[-261 29 -236 321 197 166 218 -197 62 52 -87 14 2 -222 -77 167 -84 16 -51 122 -183 -187 -258 -123 54 -16 -69 14 15 -58] : <39>/(30)
[69 -3 -205 -25 85 64 -47 0 108 -26 -35 -288 -316 46 7 84 130 -27 -9 30 -58 359 -178 -101 -60 -37 205 90 -271 53] : <33>/(16)
[232 2 -28 146 -131 252 -16 149 30 139 0 33 183 -10 -47 86 73 -47 77 319 143 -231 2 108 94 20 -201 3 52 -30] : <35>/(18)
[236 99 49 63 -198 158 -78 75 -67 -63 -201 105 357 -305 134 23 96 100 -139 121 93 -233 -266 238 -254 26 -119 -59 165 -237] : <35>/(28)
[-59 -114 -67 78 -81 181 168 43 69 28 -127 228 114 -396 -35 374 274 -222 -5 234 -100 -37 -82 -57 177 -79 3 -100 -55 82] : <39>/(30)
[-16 -11 -306 76 62 36 63 -95 89 -25 -218 -220 -34 -380 106 105 27 21 165 3 -190 358 -242 -313 -208 -103 129 220 -239 9] : <33>/(16)
[8 -24 -299 81 115 162 122 -193 72 55 -140 16 -37 -65 13 177 29 -151 71 130 15 -194 -141 -72 21 -28 24 1 -32 -119] : <39>/(30)
[28 -23 -125 -121 151 717 -144 43 87 26 -132 -209 -112 12 -11 -79 110 76 -144 -44 -33 154 -252 -235 -251 -45 196 126 -97 -101] : <33>/(27)
[-5 -17 -44 238 -166 233 159 -44 -31 -119 -230 219 314 -516 -83 280 77 191 90 178 -7 -267 -211 -87 -85 -68 -222 110 84 -33] : <35>/(18)
[137 -34 -33 87 -240 139 150 68 -71 -148 12 21 198 -250 -48 31 143 159 50 97 27 50 -124 12 -7 23 -107 164 -43 31] : <35>/(18)
[15 0 -94 244 15 125 120 -55 70 66 -144 266 45 -454 18 230 -91 -112 -23 140 -94 -166 -154 -163 5 -41 14 177 73 9] : <39>/(23)
[99 -87 -181 351 -274 376 318 -4 -120 -222 -45 249 254 -553 51 230 -31 54 162 172 -22 -799 -318 -13 80 -78 -204 118 -81 90] : <35>/(18)
[268 -34 28 378 -450 105 -93 132 -21 -2 -49 29 271 -519 -127 136 94 49 173 262 -5 -151 -100 103 318 82 -207 -213 18 90] : <35>/(18)
[-152 51 -103 233 -75 78 -61 -39 119 53 -76 95 19 -462 2 255 -33 -289 214 175 -20 -1 -151 -42 160 -68 213 -26 136 124] : <39>/(23)
[130 -25 -213 17 -58 -37 -46 14 -28 -88 -2 -155 -69 -58 -64 42 128 6 77 20 109 160 -175 -164 -86 -38 206 115 -291 -69] : <33>/(16)
[184 158 154 271 -168 110 -4 118 -81 -106 -186 58 262 -453 -46 49 160 106 94 181 69 -188 -83 209 89 89 -154 114 328 -143] : <35>/(28)
[74 80 -224 -31 33 43 0 -217 121 -11 -127 24 -131 150 237 163 56 -51 93 146 -57 416 -40 -209 -234 -10 216 83 -277 22] : <33>/(16)
[91 -69 -167 239 -138 86 78 -67 177 -31 -2 142 46 -408 118 472 -82 -171 91 405 -246 -5 -160 -226 316 4 -52 51 -73 284] : <39>/(23)
[207 8 -34 85 -175 187 74 12 89 62 -49 57 230 -293 5 198 258 -81 166 307 71 -115 -388 -114 156 66 -88 -47 144 -4] : <35>/(18)
[123 100 35 149 -196 57 -74 99 -81 125 -27 76 33 -459 -84 58 -72 -82 72 215 81 -233 -248 130 207 -55 248 -20 140 19] : <35>/(18)
[-58 -94 -270 237 -12 264 181 -74 -7 -92 -124 210 32 -286 175 351 19 -187 35 193 -79 134 -217 -245 -51 18 157 47 -257 42] : <33>/(16)

[-108 35 366 148 17 -137 -169 165 155 18 -102 0 -91 175 64 34 -85 124 -47 -155 71 -240 25 -51 -132 -169 -2 -168 150 58] : [18]/[217]
[-131 6 113 398 -180 -316 -227 76 -50 76 214 -449 -137 278 73 132 -9 294 -103 22 141 -68 93 145 34 -96 71 120 214 -101] : [12]/[226]
[-45 41 206 48 116 -169 -218 173 9 -42 -12 -38 -30 70 61 11 -30 90 82 -60 85 -143 -14 -44 -50 -40 169 41 -3 -16] : [18]/[217]
[-70 49 288 193 -106 -71 -204 -6 15 7 -33 -65 -120 106 -9 103 -33 77 19 -87 51 -268 -38 -36 -82 -127 93 -195 -8 85] : [18]/[217]
[-86 1 104 -124 -97 -289 -165 -94 -143 -106 122 -190 -46 12 90 118 -17 284 -4 -55 36 -149 -113 213 -7 -41 111 54 29 -124] : [12]/[226]
[-149 139 243 472 -75 -58 -243 196 -151 -48 -45 -307 -228 250 -29 60 -60 147 -189 -47 61 -204 -88 -90 158 -149 -202 -36 105 -62] : [18]/[224]
[-54 -62 282 589 -165 -333 -334 256 -143 -116 75 -480 -312 249 -22 -8 -16 74 -226 -35 136 -173 7 -75 68 -176 -121 50 83 22] : [18]/[224]
